Each row has a name. After each piece below comes the name of the row it's from. Each question is about the rows just above it. Some pieces are copies with a little noise.

[ 40 -42 -76  54  57  71 -75 -80  40  25  78 -87  72  66  70 -28  80  50
  59  49  45 -91 -71  83 -70  73 -63  68 -26 -66 -58  49  68 -88 -90   8
  62 -95 -73 -33 -23] = j520
[  60  -84   43   -2   64   28  -36  -84   39   83  -24  -91   79   53
  -80  -15 -108   88   74  -97   95  -94  -52  -45  -97  -29  -46  -47
   68  -46  -99   89   -4  -63   16  -96   69   76  -53  -82  -44] = j179
[-18 -60  82 -54 -51 -83  97  67   0  -7 -45 -16 -72 -40  22  78 -83 -52
 -26 -88   6  -6  83 -68  61 -82  57 -97  60  48  92 -38 -90 -22 -63 -73
 -59   8  11  80  74] = j855
asked: [ 39 -40 -78  51  57  72 -76 -80  41  24  79 -88  73  65  70 -29  81  51
  59  48  45 -92 -72  83 -69  73 -59  69 -25 -68 -58  49  68 -89 -89   7
  63 -95 -75 -32 -22]  j520
asked: [  60  -84   44   -2   65   27  -35  -84   39   83  -24  -91   79   53
  -80  -15 -108   88   74  -98   96  -94  -52  -45  -96  -30  -46  -47
   68  -47  -99   89   -4  -63   16  -95   69   77  -54  -82  -43]  j179

[-72  53 -17  58 -12 -32  56 -15  -5  -7  50 -46] -> j287
[-12  -4 -50  27 -31  33  15  28   0   5 -24  10] -> j316
[ 43 -12  22 -49  29  71  87 -27 -79 -87  72 -15] -> j696
[-32  20  -7  27  -2 -17  24  -6  -3  -6  20 -17] -> j968
[ 26   1 -22  -3  49  11  41  18 -15 -24 -47  14] -> j725
[ 19  29  11 -31   5  -9 -29  -7  19  14   6  -1] -> j862
[ 46 -19  15  -5 -78 -34  40  -6 -21  67 -35  22] -> j694
[-32  20  -7  27  -2 -17  24  -6  -3  -6   4   5] -> j482
asked: [ 21  29  11 -31   4  -8 -29  -6  19  16   7  -2]  j862
asked: [ 46 -20  15  -6 -77 -34  40  -6 -22  67 -35  22]  j694
asked: [-31  18  -7  27  -4 -17  22  -5  -4  -8   5   7]  j482

[ 59 -93 -22 -15  -2 -96  69  91] : j622
[  89   48    6   16  -77 -109   88  -97] : j14
[  1  73  76 -55  40  35  10 -33] : j724
[ 59 -93 -22 -15 -17 -43  15   4] : j649
[-36 117  -6  81  29  68 100 -90] : j239
[ 59 -93 -22 -15 -17  46  85 -24] : j786
asked: [-37 117  -6  80  29  68 100 -91]  j239
asked: [ 60 -93 -23 -15 -17  46  84 -23]  j786
asked: [ -1  72  74 -54  40  35   9 -33]  j724
asked: [  87   49    7   15  -78 -109   88  -96]  j14

[ -2  65  37 -98  80 -71 -36 -72  83] -> j610
[ -54  -96   65 -106  -41   25  -63   66  -91] -> j202
[ -92  112   44  108  -14  -89   60 -104  -49] -> j427
[-68  54  52 -27 -47 100 102 105  43] -> j138
[ -2  65  37 -98  80 -71 -42 -72  83] -> j523
asked: [ -92  112   44  108  -13  -89   60 -105  -48]  j427
asked: [-67  54  51 -27 -47 100 101 104  43]  j138

[  75   71  -63  -89  110   46   19   74  -92 -102   81] : j509
[ -91  -85  116  117 -101 -103  -68  -34   66    6  116] : j987
[ -95 -105  -95   82  -37 -115 -111  -85  -82   60   10] : j911
[ -91  -85  116  117 -101 -103  -68  -34  -92  -31  -90] : j383
asked: [ -91  -85  117  116 -100 -103  -68  -34   67    5  116]  j987
asked: [ -90  -85  116  116 -100 -102  -68  -34  -93  -32  -91]  j383

[  15   24   14  -20  -77   28   50    8  -75   54   36  -43  -53  -20
   60   46  -49   37 -100]  j506
[-62 -78 -74  75  77   7  -4 -35  18 -80 -65  10  54 -98 -48 -43 -70 -44
  41]  j473
[ 24  37  63  25 -69 -97  66 -24  55  32  32 -53  22 -12  64  53 -62  24
  32]  j389
[ 41  65  38  13 -19  16  64  40 -83  74  62  37  40 -44  63  65 -24  13
 -96]  j400
[ 58  88  82  23  37  60  49  95 -43  98  72  54  47  88  84  64  39  86
 -38]  j729
[ 71  93  37  73 -36  85  65  45 -77  65  76  11 105 -80  61  70 -62  85
 -65]  j827
[-42 -74 -63  64  74 -17 -68 -63 -11 -66 -52  71  75 -58 -72 -49 -66  -2
  -3]  j113
[-46 -17  41  71 -21 -18 -30 -30  93  28 -19 -30  68  -3  -6 -19 -37 -30
  76]  j366
asked: [ 23  37  64  25 -69 -96  64 -23  53  32  34 -53  22 -11  65  52 -64  23
  31]  j389
asked: [ 58  91  83  22  37  59  49  95 -41  99  71  53  47  90  82  65  38  87
 -38]  j729

[ -4 -18   0   4  11  13  -6 -24 -13  18  15   4  -5  -7   4   6 -16  -9
  22   0 -19  -1  11  -3   1  -3 -13   0  25  27  10   0   0 -12 -23   2
  10  -1  15  -9  -8   1 -15 -16 -17 -22  14  10 -20   9  -5 -28  13  -6
 -11  -2   3  20   6  26   7 -12] : j12
[  31  -59   14  -24   24   -6  -25   -5  -23   31  -29  -13   49   -5
  -11   15  -62  -15  -34   15  -35   16  -43  -29    8  -38   -9  -53
  -45   35  -11    3   26   31   -2   14  -27   39   29   17    3   40
   22  -20  -10   -7  -39   22  -11   -1  -10 -112   34   32   -9    2
  -22    8  -17   52  -16  -56] : j528
[-16 -14 -11   9   3  19   2 -25 -13  28  20  -4 -14  -5   4   2 -13  -1
  28   1 -18   2  12  -9   4  -3  -6  11  34  25  21  -3  -5 -24 -22  -3
  14  -3  16  -9 -12 -12 -19 -18 -14 -25  14   2 -23   8  -2 -11   5 -13
 -12  -6  16  16   8   1  10   0] : j791
asked: [  32  -58   14  -23   24   -6  -25   -4  -23   30  -30  -14   49   -3
  -12   16  -61  -16  -35   16  -36   16  -42  -29    6  -38   -9  -55
  -45   35  -13    2   26   31   -4   13  -27   37   28   16    3   40
   22  -18  -11   -7  -38   22  -11   -1   -8 -112   34   33   -9    4
  -23    9  -17   54  -15  -56]  j528
asked: [ -4 -17   0   4  11  14  -6 -23 -13  18  15   4  -5  -7   4   7 -16  -9
  23  -1 -18  -1  11  -4   2  -3 -13   0  25  28  11   0   0 -12 -24   2
  11  -1  15  -9  -7   1 -15 -16 -18 -22  15  10 -21   9  -5 -28  14  -6
 -11  -2   3  21   6  26   7 -13]  j12

[ 40  41 -21  42  22 -45 -69 -68] -> j644
[ 56 -58  62 -67  73  45  23  44] -> j626
[ 47 -49 -37  77  -4  31  10   0] -> j237
[ 32  65 -12   1  53  86  76 -20] -> j910
[-49 -62  47 -47 -41 -11 -50  57] -> j709
[ 47 -49 -37  77 -56  56 -61 -40] -> j635
asked: [ 33  65 -13   2  52  86  75 -21]  j910
asked: [ 38  42 -21  44  22 -46 -69 -66]  j644
asked: [ 48 -49 -36  78  -3  31  10   0]  j237

[-72  99  31 -78] : j64
[-32   7  14 -45] : j942
[-35  10  23 -53] : j394
[-42  10  28 -49] : j397
[-54  74  25 -76] : j116
[-65  32  31 -52] : j614
[-41  10  26 -53] : j669
[-79  96  18 -78] : j211
asked: [-31   6  14 -44]  j942
asked: [-53  74  24 -77]  j116
asked: [-40  11  27 -55]  j669
asked: [-66  29  31 -51]  j614

[-60 -29 -18 -35  18 -33 -86 -18  39  17 -35  37  -4  23] : j613
[-111   -6   16  -36  -11  -17  -85   -3   -9   12  -13    8  -40  -25] : j730
[ 45   6   0  20 -31  35  68  -2 -33 -15  40 -52   1 -11] : j895
asked: [ 44   7   0  20 -32  37  69  -3 -32 -15  39 -52   1 -10]  j895
asked: [-61 -31 -20 -36  19 -32 -86 -17  38  16 -35  36  -4  24]  j613

